Look-ups in named tables: a row name and a column name give one cell, copied from the table.

moti =
cols = bez, potiv, pek
vel: [126, 60, 103]
sovuguk: [17, 99, 211]
lamag: [63, 107, 168]
zafasuz: [110, 68, 82]

sovuguk, pek -> 211
vel, pek -> 103
vel, potiv -> 60
zafasuz, pek -> 82
zafasuz, potiv -> 68
lamag, bez -> 63
zafasuz, bez -> 110
lamag, potiv -> 107
sovuguk, bez -> 17

Table patob
|  | fuvasub | det | dusod | sisafa | zarak | nitesa | rig | gulama | vedepop |
|---|---|---|---|---|---|---|---|---|---|
| pup | 73.7 | 75.0 | 68.7 | 61.5 | 68.2 | 72.3 | 71.3 | 74.1 | 74.8 |
| lek | 76.5 | 60.4 | 74.7 | 72.9 | 72.7 | 71.6 | 73.5 | 70.7 | 64.1 |
| dukotus | 71.4 | 18.9 | 69.3 | 66.5 | 67.0 | 96.0 | 72.6 | 76.4 | 72.2 |
| fupugo | 71.5 | 64.9 | 70.2 | 78.8 | 74.3 | 61.6 | 70.4 | 73.7 | 70.0 |
| popa | 72.0 | 65.6 | 69.4 | 71.8 | 72.3 | 93.9 | 70.5 | 73.1 | 75.0 |

What is the det of fupugo in patob?
64.9
What is the sisafa of popa in patob?
71.8
What is the zarak of popa in patob?
72.3
What is the fuvasub of popa in patob?
72.0
What is the gulama of fupugo in patob?
73.7
What is the fuvasub of lek in patob?
76.5
Row with the largest dusod: lek

zon:
|  | dulalu | zibo | biluro | musokup |
|---|---|---|---|---|
| rar | 0.538 | 0.479 | 0.577 | 0.558 |
| bok | 0.660 | 0.396 | 0.654 | 0.854 |
| diperat | 0.577 | 0.446 | 0.499 | 0.584 |
| lem | 0.575 | 0.623 | 0.759 | 0.365 |
| pekav | 0.533 | 0.505 | 0.639 | 0.477 |
| kenusaz | 0.555 | 0.511 | 0.548 | 0.519 |
| kofoz | 0.517 | 0.431 | 0.702 | 0.600 |
| dudas | 0.484 | 0.473 | 0.505 | 0.643 |
| vadog | 0.442 | 0.469 | 0.518 | 0.552 |
| riv | 0.261 | 0.180 | 0.276 | 0.556 |

kenusaz, zibo -> 0.511
diperat, dulalu -> 0.577
bok, musokup -> 0.854
kofoz, biluro -> 0.702
kofoz, musokup -> 0.600
lem, dulalu -> 0.575
rar, zibo -> 0.479
bok, dulalu -> 0.660
riv, zibo -> 0.180
pekav, biluro -> 0.639
dudas, dulalu -> 0.484
kenusaz, biluro -> 0.548
Row with the largest dulalu: bok

gifa =
,ronaku,katufa,niva,kamesek,reboniv,fofaf,nisiki,romonez,bez
kosezum,-197,-112,-305,-161,-256,-277,-222,-78,-317
kepad,-287,-128,-257,-234,-421,-187,-358,-73,-374
fosu,-191,-328,-198,-159,-258,-105,-288,-58,-218
sulamog,-168,-464,-327,252,-463,138,197,528,-319
gimo,-129,-194,-201,-196,-229,-304,-241,-259,-199
sulu,-189,-182,-118,-282,-333,-295,-285,-304,-46
zurom,-163,-398,170,-263,-526,-35,106,-109,134
ger,-101,-100,-312,-55,-347,-299,-137,-21,-465
zasuti,-230,-386,-196,-90,-420,-14,-68,84,-228

zasuti, romonez => 84
sulu, ronaku => -189
sulamog, niva => -327
sulamog, romonez => 528
sulamog, bez => -319
ger, romonez => -21
zasuti, bez => -228
kepad, kamesek => -234
kepad, reboniv => -421
ger, bez => -465
sulamog, katufa => -464
fosu, katufa => -328
sulamog, ronaku => -168
zasuti, nisiki => -68
kepad, romonez => -73
zasuti, kamesek => -90
sulu, bez => -46

nid:
|  | misune | letoli | mun | kibek |
|---|---|---|---|---|
| vuvo | 66 | 58 | 49 | 62 |
| nelo | 19 | 54 | 35 | 27 |
| tukas | 79 | 69 | 62 | 70 |

misune of nelo = 19
kibek of tukas = 70
misune of tukas = 79
kibek of vuvo = 62
mun of tukas = 62
mun of nelo = 35
letoli of vuvo = 58
kibek of nelo = 27
mun of vuvo = 49
misune of vuvo = 66
letoli of tukas = 69
letoli of nelo = 54
Row with the largest kibek: tukas

vizud:
	godid	sufuv	sumagum	romoz	nol	detet	zenagib	fadilog	budorad
pofu	4.9	5.0	5.0	5.0	5.0	4.8	5.1	4.9	4.9
pitev	4.5	8.8	5.8	4.5	6.5	3.3	6.4	5.2	4.4
bonal	4.9	5.7	5.0	5.1	5.6	4.4	5.4	4.6	4.4
zal	4.8	6.8	5.3	4.8	6.0	4.3	5.6	4.8	4.5
zisun	3.9	5.4	5.7	4.7	5.7	4.5	5.5	5.5	4.5
kidu	5.1	5.9	7.6	3.0	5.6	0.6	5.9	5.5	5.2
fis	4.8	9.9	5.3	5.2	6.8	4.1	6.6	4.7	4.3
sigab	4.2	5.3	5.3	5.2	5.4	4.7	5.3	5.2	4.3
lalo	4.7	6.8	4.9	5.1	5.8	4.2	5.9	4.9	4.7
vemig	5.2	5.0	5.1	5.0	5.0	4.9	5.0	5.0	5.1
sitok	4.8	6.9	6.4	3.8	6.5	2.0	6.4	4.8	4.3
nidemol	4.9	7.9	4.9	5.1	5.8	4.5	5.8	4.8	4.3

romoz of pofu = 5.0
budorad of sigab = 4.3
sufuv of sigab = 5.3
nol of pitev = 6.5
sumagum of fis = 5.3
detet of pitev = 3.3
godid of pofu = 4.9
zenagib of bonal = 5.4
romoz of kidu = 3.0
godid of lalo = 4.7
sumagum of kidu = 7.6
godid of zisun = 3.9
godid of kidu = 5.1
nol of sitok = 6.5

Table vepe
|  | sapite | pudozub | kavis |
|---|---|---|---|
| vuz | -666 | -339 | 879 |
| vid | -380 | -602 | 203 |
| dibem | -63 | -174 | -377 |
| gib | -429 | -449 | 142 |
| sagego | -41 | -257 | -935 |
| vep | -207 | -77 | -155 |
| babi | -841 | -989 | 881 |
| sofife | 130 | 127 | -927 |
| suvepu | -296 | -250 | 204 |
| parik | -556 | -447 | 518 |

parik, kavis: 518
vid, sapite: -380
vuz, sapite: -666
sagego, sapite: -41
suvepu, kavis: 204
suvepu, sapite: -296
sagego, kavis: -935
babi, sapite: -841
parik, sapite: -556
suvepu, pudozub: -250
babi, pudozub: -989
babi, kavis: 881
gib, kavis: 142
gib, pudozub: -449
dibem, pudozub: -174
vuz, pudozub: -339

Table mok
            fik     bup  degepan  mipagu   tulap    buna    dinu  runapen
mapat      5514  -47517    43355   41870  -13449  -38434    -770   -21856
ritog    -24309    9485    52789   38393   25362  -31191  -87439    18196
des       32387   -5592    68183   16241  -75915   -1975   11784    -8951
kov       -5982  -16325    16802   59640   24261  -47622  -37902    -4061
pud       -6782  -31891    89302   25607  -26107  -26728  -42277    -6545
ribofa    -9854  -37602   -10994   34444   40147  -33521    1282   -13818
nesuso     3564    3149   -45548   42680   42069  -25970    3257     -706
visogum   39206   70315   -28565   49035  -20954   -5785   -5821    19987
pufefu    44770   15210   -24600   32795  -35782   -4454   50104    -8700
takasud   29058   28825   -53735   39606    7115  -10346   27652     2171
vugo      -2535  -57141    12931   13018    9371  -19935   27565   -24287
ser       33297  -25864    22326   29541  -46688  -15656   41959   -22208
sevot     10222   39946   -21086   64311   22921  -32887  -39186    15651
magumik   51841   47356    10479   27839  -68700    7991   23026     6623

kov, buna: -47622
ribofa, bup: -37602
nesuso, fik: 3564
ser, mipagu: 29541
vugo, mipagu: 13018
ribofa, fik: -9854
pud, dinu: -42277
kov, mipagu: 59640
mapat, buna: -38434
ser, dinu: 41959
nesuso, buna: -25970
pufefu, tulap: -35782
kov, tulap: 24261
kov, bup: -16325

